Each row has a name. After each piece below comes the name of the row it's from, unless a question asks for something else. Each question is about the rows just above it.

(73): [118 118 117 121 121]
(77): [130 165 140 129 153]
(90): [135 117 120 117  33]
q: [165 140 129] | (77)
q: [117 120] | (90)
[117 120 117] is in which row? | (90)
[120 117] is in which row? | (90)
Times [118] occurs in (73): | 2

(71): [106 147 159 106 147  83 217]
(80): [138 122 122 106 107 122  92]
(57): [108 115 115 106 132 119 120]
[106 107 122] is in which row? | (80)
Where do [106 147  83 217] appear? | (71)
q: [122 122 106] | (80)
Count of [122] in (80): | 3
Count of [108] in (57): | 1
q: [138 122 122 106 107] | (80)

(154): [ 55 161  95  94 132  85  55  94]
(99): [177 125 177 208 177 126  87 124]
(155): [143 143 107 143 108 107 114  97]
(96): [ 62 139 116 101 117 134 107 122]
(149): [158 144 158 126 143 144 144 140]
(14): [111 200 200 141  96  79  83 116]
How many times does (154) hold [95]? | 1
Which row holds [126 143 144 144 140]? | (149)
Count of [127] in (99): | 0
Count of [144] in (149): | 3
How many times does (154) hold [55]? | 2
Times [200] occurs in (14): | 2
How many times does (155) hold [107]? | 2

(18): [140 110 110 176  76 129 155 146 117  83 162 198 117 127 177 127 121 127
 127]
(174): [138 119 106 176  83 135 153 145 115  81 135 194 115 129 172 136 122  89
 117]
(3): [145 117 111 145  90 122 143 143 111  88 166 172 104 146 162 132 103 103
 115]
(87): [136 120 105 173  91 139 149 144 115  79 155 189 112 132 168 133 123  88
 121]
(6): [144 111 106 165  75 133 156 143 111  85 155 207 116 136 166 136 122  91
 120]
(33): [141 117 108 176  78 131 154 145 116  82 159 197 116 127 176 138 122  90
 113]
(145): [136 121 105 170  92 138 149 144 117  78 155 188 111 132 166 133 122  89
 121]
(93): [144 111 106 165  75 133 156 143 111  85 155 207 116 136 166 136 122  91
 114]
(169): [137 119 107 163 107 138 107 144 134  77 156 134 109 134 164 133 134  91
 120]
(189): [144 111 106 165  75 133 156 143 111  76 155 207 116 136 128 136 122  91
 120]
How many times does (169) hold [134]? | 4
How many times does (18) hold [128]? | 0

(69): [222 113 113  73  82]
(119): [183  90 182  53  90]
(83): [228 136 118 109  98]
(131): [199 174 113  73 157]
(10): [150 150 150 150  73]
q: [199 174 113  73 157] | (131)
Times [182] occurs in (119): | 1
Where do [113 113] appear? | (69)
The row with [222 113 113  73] is | (69)
Times [150] occurs in (10): | 4

(111): [133 132 132 100  65 193 102 160 192 168 121 125 144 134 100 121 134 117
 128 164 129 143 116 129 117 103  96 122  81 189 128 112 121 164 186 126
 129 124  91  85 144 128  61 115 153 122 164 126 128 109 160 136 145 169
 103 149 145 110 100]
(74): [140 118 118 105 152 186 139 102 105 145  97  90 129 121 128 137 130 102
 120 127 159  92 148 132 194 121  96 144 131  56 167 121 112 115 142 144
 163 127 126 155 120 129 150 177 102 164 143  85 154 134  84 100 141 167
 171 140 172 156 117]
(136): [133 118 122 108 161 196 129  92  98 150 102 104 129 116 121 136 109 106
 124 110 180  75 156 144 190 120  97 152 136  77 157 116 110 110 139 117
 159 123 128 133 134 154 155 170 106 152 136  75 160 145  88  93 144 163
 149 154 177 149 110]
(142): [125 128 136 109  64 190  95 145 197 164 105 124 130 128 102 129 137 120
 127 159 121 134 134 127 123 130  80 110  86 173 129  84 154 173 181 140
 139 113  85 102 136 114  71 131 147 129 175 123 128 100 170 143 144 153
 115 142 151 121 108]
(98): [117 143 123 140 106 197 108 122  88 153 179 118 182 138 116 119 103  70
  84 101 134 109 137 155 152 130 109  84  70 131  70 153 127  96 163  97
 139 114 108  76 154 131 142 107 140 128 127 111 159 156 149 128 168 144
  90 131 129  98  91]
(151): [125 143 123 167 110  87 128 138 101 100 175 149 164 151 137 122 132 125
 116 114 102 155 110 132  75 138 163 128 120 207  92 153 139 128 107  97
  95 118 123 113 135 127 129  74 144  98  89 162 111 141 180 158 130  98
  87 120  70  94 138]
Count of [131] in (98): | 3
q: [130 128 102 129 137 120 127 159 121] | (142)
[121 112] is in which row? | (74)
Where do [ 88  93 144 163 149 154] appear? | (136)
Count of [85] in (111): | 1
Where do [129  84 154 173 181 140 139 113  85 102] appear? | (142)

(9): [ 87 158 134 144 178 102 141 153 131 183 166 156 111 209 141 176 162 106]
(94): [141 179 148 153 180 118 130 114 135 174 149 167 166  78 121 173  98  97]
(64): [ 93 147 113 120 166 141 169 165 116 173 140 183 110 145 130 148 171 183]
(95): [ 87 158  99 144 178 102 141 153 131 183  98 156 111 209 173  98  98 153]
Times [98] occurs in (95): | 3
q: [121 173  98] | (94)

(39): [ 97 124 105 118 126 105 117 121 152 153  68]
(79): [117 124 141 106 118 118 117 117 139 116  92]
(56): [ 97 164 105 117 126 105 105 117  89 123 164]
How many times does (39) hold [153]? | 1
q: [ 97 164 105 117 126 105 105 117  89 123 164] | (56)
Times [141] occurs in (79): | 1
How many times does (39) hold [124]? | 1
How many times does (79) hold [106]? | 1
q: [105 117 126 105 105 117  89 123] | (56)
Count of [105] in (56): | 3

(116): [ 90  21  90 128  90  90  61  90]
(43): [ 89 114  89 114  89 130  89 131]
(58): [ 90  21 178 128 114  89  61  76]
Times [130] occurs in (43): | 1
Which row holds [ 90  21  90 128  90  90  61]? | (116)
Count of [89] in (43): | 4
How many times does (116) hold [90]? | 5
q: [128  90  90  61  90] | (116)
q: [ 21 178 128 114] | (58)

(81): [135 108 131 142 164 127 171 141 113]
(124): [149 126 122 131 112  68 164  64 169]
(127): [135 135 132 123 132 120 133 138 127]
(139): [124 124 124 113 173 201 201 152 201]
(89): [124 114 144 133 126 123 115 111 133]
(100): [102 109 127 107  98 130 111 125 125]
(138): [ 92  85  97 106 148 144  88 152 201]
Times [124] occurs in (139): | 3
Count of [109] in (100): | 1
q: [124 124 124 113 173 201 201 152 201] | (139)
[124 124 124] is in which row? | (139)

(110): [98 58 59 98]
(105): [ 74  74 108 119]
(63): [ 98 118  59 130]
(140): [201 118 184 200]
(123): [201 118  26 202]
Times [74] occurs in (105): | 2
How many times does (140) hold [201]? | 1
How many times does (105) hold [119]? | 1
How many times does (110) hold [58]? | 1

(60): [192 138  47  84 143 122 112 117 168 108 135 126 121  77 163 119  66 127
 122 101 203  73 164 117 144 135 105 174 141 157 176 141 186  88 138 193
 110 138 102 131  94 133 165 104 154 180 154 121 140  48 175 153  98 137
 100 144  87 152 107 156 116 152 109 116]
(67): [192 138  47 116 143 122 112 117 168 108 141 126 121  77 163 119  66 127
 122 101 203  73 141 117 144 141 104 174 141 157 164 141 186  88 138 193
 110 138 102 131  94 133 165 104 154 180  66 121 140  48 175 153  98 141
  66 144 116 152 107 156 116 152  66 116]
(21): [138  47  84 145 122 122 112 117 168 108 135 126 121  77 163 119  66 127
 122 101 203  73 164 117 144 135 105 174 141 157 164 140 186  88 138 193
 110 138 102 131  94 133 165 104 154 180 154 142 148 126  98  99 132 111
 103 149 140 101 127 103 107 110 140 135]
Times [141] occurs in (67): | 6
q: [138  47 116 143 122] | (67)
Times [116] occurs in (67): | 4
Where do [192 138  47 116 143 122 112 117 168 108 141 126 121  77 163 119  66 127
 122 101 203  73 141 117 144 141 104 174 141 157 164 141 186  88 138 193
 110 138 102 131  94 133 165 104 154 180  66 121 140  48 175 153  98 141
  66 144 116 152 107 156 116 152  66 116] appear? | (67)
Count of [157] in (60): | 1

(4): [156 111 154 120 192 161 140]
(157): [142 154 147 152 162 119 101]
(61): [143 156 127 130 196 106 129]
(198): [134 148 139 157 182  99  98]
(176): [186 186 113 184 204  80  69]
(28): [157 156 124 123 149  89  93]
(175): [159 109 132  94 125  69 126]
(32): [170  75 132  77 137 157 111]
(30): [126  98 144 105 129 132 127]
(97): [165 170 102 169 151 108  72]
(202): [149  79 120  68 157 133 138]
q: [127 130 196] | (61)
q: [157 111] | (32)

(46): [168 117 100 106]
(109): [172 135  93  80]
(128): [129 207 118 147]
(182): [143 122 119 105]
(146): [119 133 140 111]
(143): [133 162 125 150]
(40): [148 146 115 115]
(218): [139 142 119 123]
(42): [134 135 114 114]
(102): [122 133 140 111]
(215): [127 201 121 155]
(137): [157 153 111 135]
q: [119 133 140 111] | (146)
How many times does (42) hold [134]? | 1

(22): [177 134 144 158 144 144 147 144]
(120): [ 90  93 157  84 110 190  40  85]
(108): [ 84  72 144  81 171 168 116  38]
Where do [ 84 110] appear? | (120)
Times [144] occurs in (22): | 4

(172): [171 102 121  77 151 128  88 141 129 171]
(36): [157 102 136 127 148 128 111 148 111 148]
(162): [111 154  87 147 152 163 116 164 147 143]
(2): [137 133 118 125 139 141 113 139 159 142]
(179): [126 132 102 132 149 135 115 137 137 144]
(152): [ 26 194  99 151  77 118 195  78 126  58]
(54): [117 124 139 132 116 115 145 117  97 112]
(147): [135 130 126 122 131 131 120 128 143 135]
(84): [126 132 102 132 149 135 117 117 137 144]
Where do [151  77] appear? | (152)
q: [135 117 117 137] | (84)
How many times does (162) hold [116]? | 1
The row with [111 154] is | (162)

